The rows lie along a hidden order. The number after each row says roughly how far along it the row is, from 0 to 30. A new part has a new order.
[ 43 -13 -35  -7 -10  -4   6 -44 -13 -20 -24   4 -31 -37  -3  11 -49  14
 -38  -6  -2 -70  -4 -65   3  17   6 -34] | 7
[  1  44  24 -32  -3  14  -4  48   7 -11  18  -5   9  25  45  -2   7   7
  -8  26  -1  -7  -1  25  11  36 -19  21] | 26
[ 28  74  -2 -30   6  16  -1   9  -3 -14   4  -5   1  -1  35 -14  -7  14
 -31  18  15 -43   2 -12  10  38 -18  17] | 21
[ 24  43   2 -37  -5   9  -3  14   1 -35  -1  -8 -13  -7  29  -1 -16  14
 -26  26   0 -39  -2  -4   8  39 -12   6] | 18
[ 11  64  18 -24   7  19  -4  33   0   3  18  -4  15  14  36 -13  14   6
  -6  20  16  -3   3  13   8  30 -15  25] | 26
[  2  41  30 -16   1   9   2  52   9  11  17   3   8  33  50  -5  11   4
 -14  30  11  -3   1  14  12  32 -23  21] | 30
[  3  48  20 -42  -3  18 -12  37   2 -28  15 -16   2  14  30  -7   6   7
   2  20  -4   2  -1  26   6  30  -9  26] | 23
[ 39   1 -15 -24  -8   2   0 -16  -4 -39 -14  -4 -29 -20  16   7 -30  12
 -36  12  -2 -58  -4 -35   4  26   0 -19] | 13
[ 52   6 -52   0  -6  -7  12 -58 -20   0 -36  13 -32 -54  -6  11 -62  16
 -45 -17   3 -86  -3 -89   8  25   1 -37] | 3
[ 54  13 -65   1  -6  -7  15 -70 -23  11 -44  17 -39 -58 -12  15 -81  20
 -50 -23   1 -97  -6 -96  10  33  -2 -39] | 0
[ 41 -14 -24 -15 -13  -4   5 -28  -5 -31 -21   3 -32 -33   9  14 -48  13
 -41   6  -6 -56  -5 -62   4  24   2 -35] | 10
[  6  33  22 -47  -9  12 -10  41   5 -39   9 -15  -5  10  33   0  -7  10
  -6  15 -11  -7  -3  29   7  39 -10  22] | 21
[ 40  15 -23 -15  -4   1   4 -29  -6 -27 -18   2 -24 -25  15   3 -35  15
 -47  10   7 -68  -2 -58   6  26  -2 -27] | 12
[  3  43  28 -28  -3   9  -1  56  11  -3  16  -2   8  26  49   0   6   7
 -16  28   1  -2  -2  22  14  40 -22  19] | 27
[ -3  37  30 -27  -5  12  -6  52   7 -16  24  -9   8  27  41   0   9   6
  -3  24  -5   7  -2  35  11  32 -14  24] | 26
[ 48   0 -31 -10  -6  -4   7 -29  -7 -23 -22   5 -28 -29  12   8 -48  15
 -51   6   4 -79  -3 -66   6  22  -1 -32] | 10
[  1  29  35 -26 -11  -3   7  72  18   1  11   4   3  31  65  10  -9   9
 -33  35  -6 -18  -4  16  21  48 -31  16] | 28
[  6  50  21 -37  -3  14  -5  42   4 -19  13  -9   4  16  40  -4   2   9
 -10  23  -1  -8  -1  27  10  38 -16  23] | 24
[ 42 -18 -27 -13 -12  -6   5 -31  -8 -27 -23   3 -31 -29   5  14 -55  14
 -43   1  -5 -69  -5 -56   5  23   5 -31] | 9
[-18  10  51 -31  -8  12  -9  70  12  -8  28 -11  15  43  39   4  21  -3
  21  28  -7  36  -3  55   6  18  -9  24] | 30

New part:
[-1  0 -5 11  3  3  1  0  7  3  6  3 -3  6  8 -1 -3  9 -6  6  2  0  6  2
 10 12 21 11  0] | 16
[ 0  0 -5  9  4  2  1  0  2  4  5  3 -1  5  5 -1 -2  5 -3  5  2  0 13  1
  8  9  3  8  1] | 25
[16  1 -5 67  5  4  1  0 31  3  5  2 -2  6  6 -3 -2 24 -7 16  2  0 16  1
 15 38 19  6  0] | 26
[ 0  1 -3  5  2  2  5  1  1  3  0  1  2  2  3 -2 -2 19  7  6  0 -1  1  0
  5  1  6  5  1] | 12
[ 4  1 -2 27  4  3  3  0  1  2  2  1  1  4  4 -2  0 22 -1  2  1  1  4  0
  8  5  2  3  0] | 24
[-2  0 -5  5  3  3  0  1  4  6 11  3 -3  4  7 -1 -4 11 -7 14  2 -1  8  0
  8  1 13 11  1] | 0
[ 0  0 -6 14  3  2  3  1  0  3  4  3  2  5  5 -3 -3 49  5  5 -1 -1  3  0
  7  4  5  6 -1] | 30
[-1  0 -4 10  4  3  0  0 12  6  7  4 -3  5 12  2 -2  5 -6  8  3  0 20  5
 11 15 18 11  1] | 7
[-2  0 -8  5  4  3  2  5  0 10  8  5 -3  5  7 -4 -5 11  3  7  0 -2  7  0
  9 -4  7 10 -1] | 17
[-1  0  3  6  4  2  1  1  2  5  4  1 -2  5  5 -2 -2  7 -2  7 13  0 20  0
  7 18  9 10 12] | 9
[-2  0 -3  5  3  3  3  1  2  4  8  2 -3  4  5 -2 -2  5 -7 15  3 -1  8 -1
  8 13  6  9  2] | 5
[ 1  2 -5 22  2  3  5  1 11  3  5  3  0  4  2 -3 -2 27 -8 14  1  0  9 -1
  6 14 22  5 -1] | 27
[13  1 -3 63  2  4  1  0 26  3  2  2 -1  4  4  0  0 32 -3  4  1  1  8  8
  8 21 54  4  1] | 23
[-3 -1 -9 14  4  4  1  2  0  9  8  4 -4  6  8 -5 -6  9 -3  7  1 -2  5  0
 10 -3 10 16 -1] | 13
[ 1  1 -1  4  2  2  1  0  0  2  4  2 -1  3  4  0 -1 10 -2  3  1  0  5  3
  5  2 10  7  1] | 4
[-1  1  0  8  3  3  3  1  2  1  2  1  1  1  2 -1  0 11  1  2  0  0  1  1
  1  1  5  3  0] | 5
[ 1  1 -3 14  5  2  1  0  2  2  3  1 -1  4  5 -1 -2 12 -4  6  2  0  6  1
  7  7  7  5  0] | 12
[ 2  0 -5 16  4 10  2  0  2  4  4  2 -3  4  5 -3 -3 17 -6  9  1  0  4  0
  7 -1 20  7 -1] | 0
[-2  1 -5  7  3  4  6  1  0  4  8  2 -3  4  5 -3 -2 14 -7 17  2 -1  3 -1
  7 12  9  9  0] | 11
[ 0  2 -4  4  2  7  4  1  4  5 15  2 -2  3  3 -1 -3 16 -5 10  0 -1  5  0
  7  2 82  8 -1] | 4
[-2  1 -3  0  2  1  2  3  4  6 25  3 -1  4  3  1 -3 -5 -5  9  2  0  9  0
  5 12 13 16  3] | 1
[ -1   0  -1   9   3   2   1   0   1   4   3   2  -1   2   3  -1  -2   9
   2   4   1   0   6   2   5   1 -10   6   0] | 5
[ -2   0 -10  13   5   4   1   0   4   8   9   4  -6   9   9  -5  -6  13
 -11  11   2  -2  13  -1  13  11  14  12   0] | 13
